Here is a tiny trained network, its code and every weight. The questions are about switching its units off for an input and a class, where a switched-off unit gives its printed mean instead of its output.

import numpy as np


def w(rows, s, z=0):
    codes = np.array(rows[::2]) - 128.0
    scale = np.full(codes.shape[1], s)
    scale[-1] = z or s
    return codes * scale


def f(y):
    return y / 2 * (1 + np.tanh(0.7978845608 * (y + 0.044715 * y**3)))


def log_softmax(a):
    a = a - a.max(-1, keepdims=True)
    return a - np.log(np.exp(a).sum(-1, keepdims=True))


def net(x, mask):
    res = np.array(x, float).reshape(1, 6) / 4 @ E
    y = f(res @ A[0][:, :-1].T + A[0][:, -1])
    res = res + np.where(mask, y, B[0][:, -1]) @ B[0][:, :-1]
    return log_softmax(res[-1] @ U[:, :-1].T + U[:, -1])


A, B = {}, {}
E = w([
[64,81,209,141,4,184,54,88,176],'x0',
[135,126,148,123,137,121,114,141,128],'x1',
[139,114,62,197,130,28,34,62,149],'x2',
[87,226,195,107,120,51,191,82,194],'x3',
[134,141,121,131,116,133,130,122,122],'x4',
[125,104,133,114,122,111,135,131,121],'x5',
],0.014)
A[0] = w([
[147,70,84,159,127,169,81,178,82,86],'n1',
[139,98,121,173,145,92,112,86,152,73],'n2',
[73,78,198,174,27,165,39,88,184,107],'n3',
[204,162,57,147,249,44,187,166,81,116],'n4',
[89,192,164,111,113,43,155,95,199,64],'n5',
[128,144,174,76,136,221,195,192,100,2],'n6',
[140,139,116,115,119,132,123,117,129,86],'n7',
[111,115,141,118,87,123,119,105,106,45],'n8',
[157,158,81,101,170,109,150,133,108,47],'n9',
[151,56,85,159,131,163,92,152,88,109],'n10',
[134,123,117,198,110,66,76,132,124,80],'n11',
[197,39,90,170,155,192,82,124,84,108],'n12',
[109,194,185,137,143,33,178,72,187,69],'n13',
[137,115,72,178,136,34,45,87,155,78],'n14',
[149,132,84,163,142,51,62,82,125,71],'n15',
[139,69,58,116,139,187,67,172,81,70],'n16',
],0.012,0.0073)
B[0] = w([
[105,159,133,135,144,54,160,75,131,189],'n1',
[125,134,143,121,169,176,129,119,82,158],'n2',
[148,50,47,200,50,161,64,199,198,246],'n3',
[135,21,75,216,34,151,40,198,189,254],'n4',
[100,187,162,152,161,70,122,114,140,197],'n5',
[194,107,134,18,219,220,180,109,45,196],'n6',
[105,135,139,119,137,135,109,158,128,124],'n7',
[148,123,114,164,127,137,118,132,96,141],'n8',
[96,94,124,142,64,134,107,98,148,170],'n9',
[116,203,164,137,137,82,112,124,132,189],'n10',
[142,116,131,73,160,167,172,133,124,172],'n11',
[96,205,173,153,163,57,123,113,143,207],'n12',
[94,221,137,146,135,48,129,81,122,207],'n13',
[153,114,160,9,160,200,189,113,70,208],'n14',
[161,98,150,55,175,182,201,141,77,191],'n15',
[95,182,139,145,122,85,150,92,144,196],'n16',
],0.011,0.028)
U = w([
[147,32,120,183,84,136,81,173,117,253],'0',
[127,228,164,135,155,11,144,136,87,89],'1',
[160,92,155,18,177,206,187,152,40,7],'2',
],0.011,0.0023)

Each question gives the input, the list of numbers given to net, and the class t.
The units are the neurons (one row each of A and B). Each row of codes is followed by its name. A weight is (code - 128) times the scale printed after its matrix; where a second scale follows, it is the last column's (A, B and U).
mask holds one flag per neuron, in row order. A switched-off neuron (its flag False) gives its mean, the last column of its row in B, instead of its output. The means were averaged over made-up inputs and are rounded, as every weight is.
A unit's drop is (log p(t) with every unit on - log p(t) with that unit switched off) / (log p(t) with every unit on - log p(t) with every unit switched off).
unit that matters most: the unit with the biggest drop
top k neurons: the k neurons with the biggest drops, biggest first
drop when u is switched off: that unit's drop, to one decimal
input [-8,7,2,6,-2,8], class 0: unit that matters most => n4
input [-4,-3,8,-8,8,8], class 1: top 4 neurons => [n12 n10 n16 n1]
input [-6,0,8,0,-1,-8], class 2: top 2 neurons => [n14 n15]
input [6,5,8,-3,6,6], class 2: top 2 neurons => [n14 n4]
input [4,-4,3,-5,3,8], class 1: top 2 neurons => [n4 n12]
input [-5,-3,5,4,-4,-8], class 0: top 2 neurons => [n4 n6]
input [-3,-5,5,2,-7,2], class 2: top 2 neurons => [n14 n3]
input [4,-6,-1,-6,6,-4], class 1: drop when n4 is switched off => 0.4
input [-2,1,5,-6,-1,3], class 1: drop when n12 is switched off => 0.5
input [-7,2,5,2,-8,0], class 0: drop when n4 is switched off => 5.5
